Below is a small trained network, with its code and all its weights. Each question gives an input and a class and asks what happens when units are switched off, that is, made to give their printed mean instead of their output.

import numpy as np


def w(rows, s, z=0):
    codes = np.array(rows[::2]) - 128.0
    scale = np.full(codes.shape[1], s)
    scale[-1] = z or s
    return codes * scale


def f(y):
    return np.maximum(y, 0)


def log_softmax(a):
    a = a - a.max(-1, keepdims=True)
    return a - np.log(np.exp(a).sum(-1, keepdims=True))


def net(x, mask):
    res = np.array(x, float).reshape(1, 4) / 4 @ E
    y = f(res @ A[0][:, :-1].T + A[0][:, -1])
    res = res + np.where(mask, y, B[0][:, -1]) @ B[0][:, :-1]
    return log_softmax(res[-1] @ U[:, :-1].T + U[:, -1])


A, B = {}, {}
E = w([
[37,128,162,157,141,21],'x0',
[131,110,69,199,129,88],'x1',
[101,122,124,119,8,182],'x2',
[64,249,52,98,138,177],'x3',
],0.011)
A[0] = w([
[111,145,130,157,178,76,153],'n1',
[211,116,159,111,124,177,254],'n2',
[79,159,87,64,81,200,232],'n3',
[131,94,96,215,111,93,122],'n4',
[132,81,145,193,99,18,220],'n5',
[88,128,157,202,102,45,106],'n6',
[108,138,63,170,179,97,154],'n7',
[125,175,92,98,200,66,229],'n8',
[118,91,160,121,84,121,191],'n9',
[98,186,119,65,146,127,149],'n10',
[210,80,182,152,159,129,176],'n11',
[106,105,197,107,166,111,191],'n12',
[112,132,137,173,126,89,157],'n13',
[190,97,178,160,166,139,156],'n14',
[91,144,218,141,83,110,91],'n15',
[124,155,186,39,90,108,243],'n16',
[105,160,96,174,203,97,160],'n17',
[138,144,103,84,72,250,172],'n18',
[100,97,176,135,82,80,154],'n19',
],0.012,0.0041)
B[0] = w([
[57,131,144,108,205,102,193],'n1',
[254,68,171,104,126,220,203],'n2',
[131,133,115,175,64,223,238],'n3',
[216,157,68,175,153,31,186],'n4',
[131,240,143,160,91,12,247],'n5',
[96,159,105,123,134,49,213],'n6',
[133,122,148,171,203,145,192],'n7',
[64,70,115,127,204,187,213],'n8',
[135,159,143,81,39,113,176],'n9',
[85,83,71,114,110,172,190],'n10',
[210,66,187,85,142,82,203],'n11',
[68,119,201,96,123,127,189],'n12',
[71,182,116,144,160,71,175],'n13',
[207,36,203,85,173,92,184],'n14',
[57,168,120,71,73,122,175],'n15',
[91,83,171,74,82,194,190],'n16',
[32,89,122,167,248,150,201],'n17',
[214,200,125,246,25,218,248],'n18',
[76,184,125,93,44,66,193],'n19',
],0.0074,0.015)
U = w([
[206,92,101,94,174,188,255],'0',
[64,141,136,196,202,34,80],'1',
[143,165,60,157,77,17,47],'2',
[27,80,45,82,219,213,102],'3',
[159,43,254,70,124,83,131],'4',
[144,162,114,211,17,250,167],'5',
[23,153,170,29,72,65,111],'6',
],0.0081,0.00089)

Each question gives the input, the list of numbers given to net, and the class t.
The units are the neurons (one row each of A and B). Each row of codes is followed by its name. A weight is (code - 128) times the scale printed after its matrix; where a second scale follows, it is the last column's (A, B and U).
mask holds one flag per neuron, in row order. A switched-off neuron (its flag False) gives its mean, the last column of its row in B, instead of its output. The means were averaged over made-up inputs and are rounded, as every weight is.
A unit's drop is (log p(t) with every unit on - log p(t) with that unit switched off) / (log p(t) with every unit on - log p(t) with every unit switched off).
The circuit of an input: a set's keep is (log p(t) with only the set's units on - log p(t) with every unit switched off) / (log p(t) with every unit on - log p(t) with every unit switched off). Starting from the 12 units with the biggest drops (on a tie, the unit counted first), units are removed one at a time, each time the one whose removal leaves the highest keep (on an exact tie, the one counted first), for as long as the keep stays at least 0.8.
circuit, biggest first: the units of the circuit, biggest drop first
most important unit: the unit with the biggest drop
k most important neurons: the k neurons with the biggest drops, biggest first
drop when u is switched off: that unit's drop, to one decimal
input [8,-1,-7,6], class 3: most important unit => n8
input [5,4,-2,-8], class 2: 2 most important neurons => n5, n4
input [1,0,-7,1], class 3: circuit, biggest first => n8, n5
input [4,3,5,-4], class 2: 2 most important neurons => n4, n5
input [1,-8,-2,1], class 5: circuit, biggest first => n1, n11
input [8,-6,-6,-1], class 6: circuit, biggest first => n12, n15
input [-6,-3,-4,-3], class 4: 3 most important neurons => n11, n14, n3
input [5,-8,8,-1], class 5: 2 most important neurons => n3, n18
input [4,2,5,1], class 6: 2 most important neurons => n18, n15
input [2,3,6,-8], class 2: drop when n4 is switched off => 0.3
input [7,6,5,-3], class 2: drop when n4 is switched off => 0.3
input [8,-4,-1,4], class 3: drop when n9 is switched off => 0.1
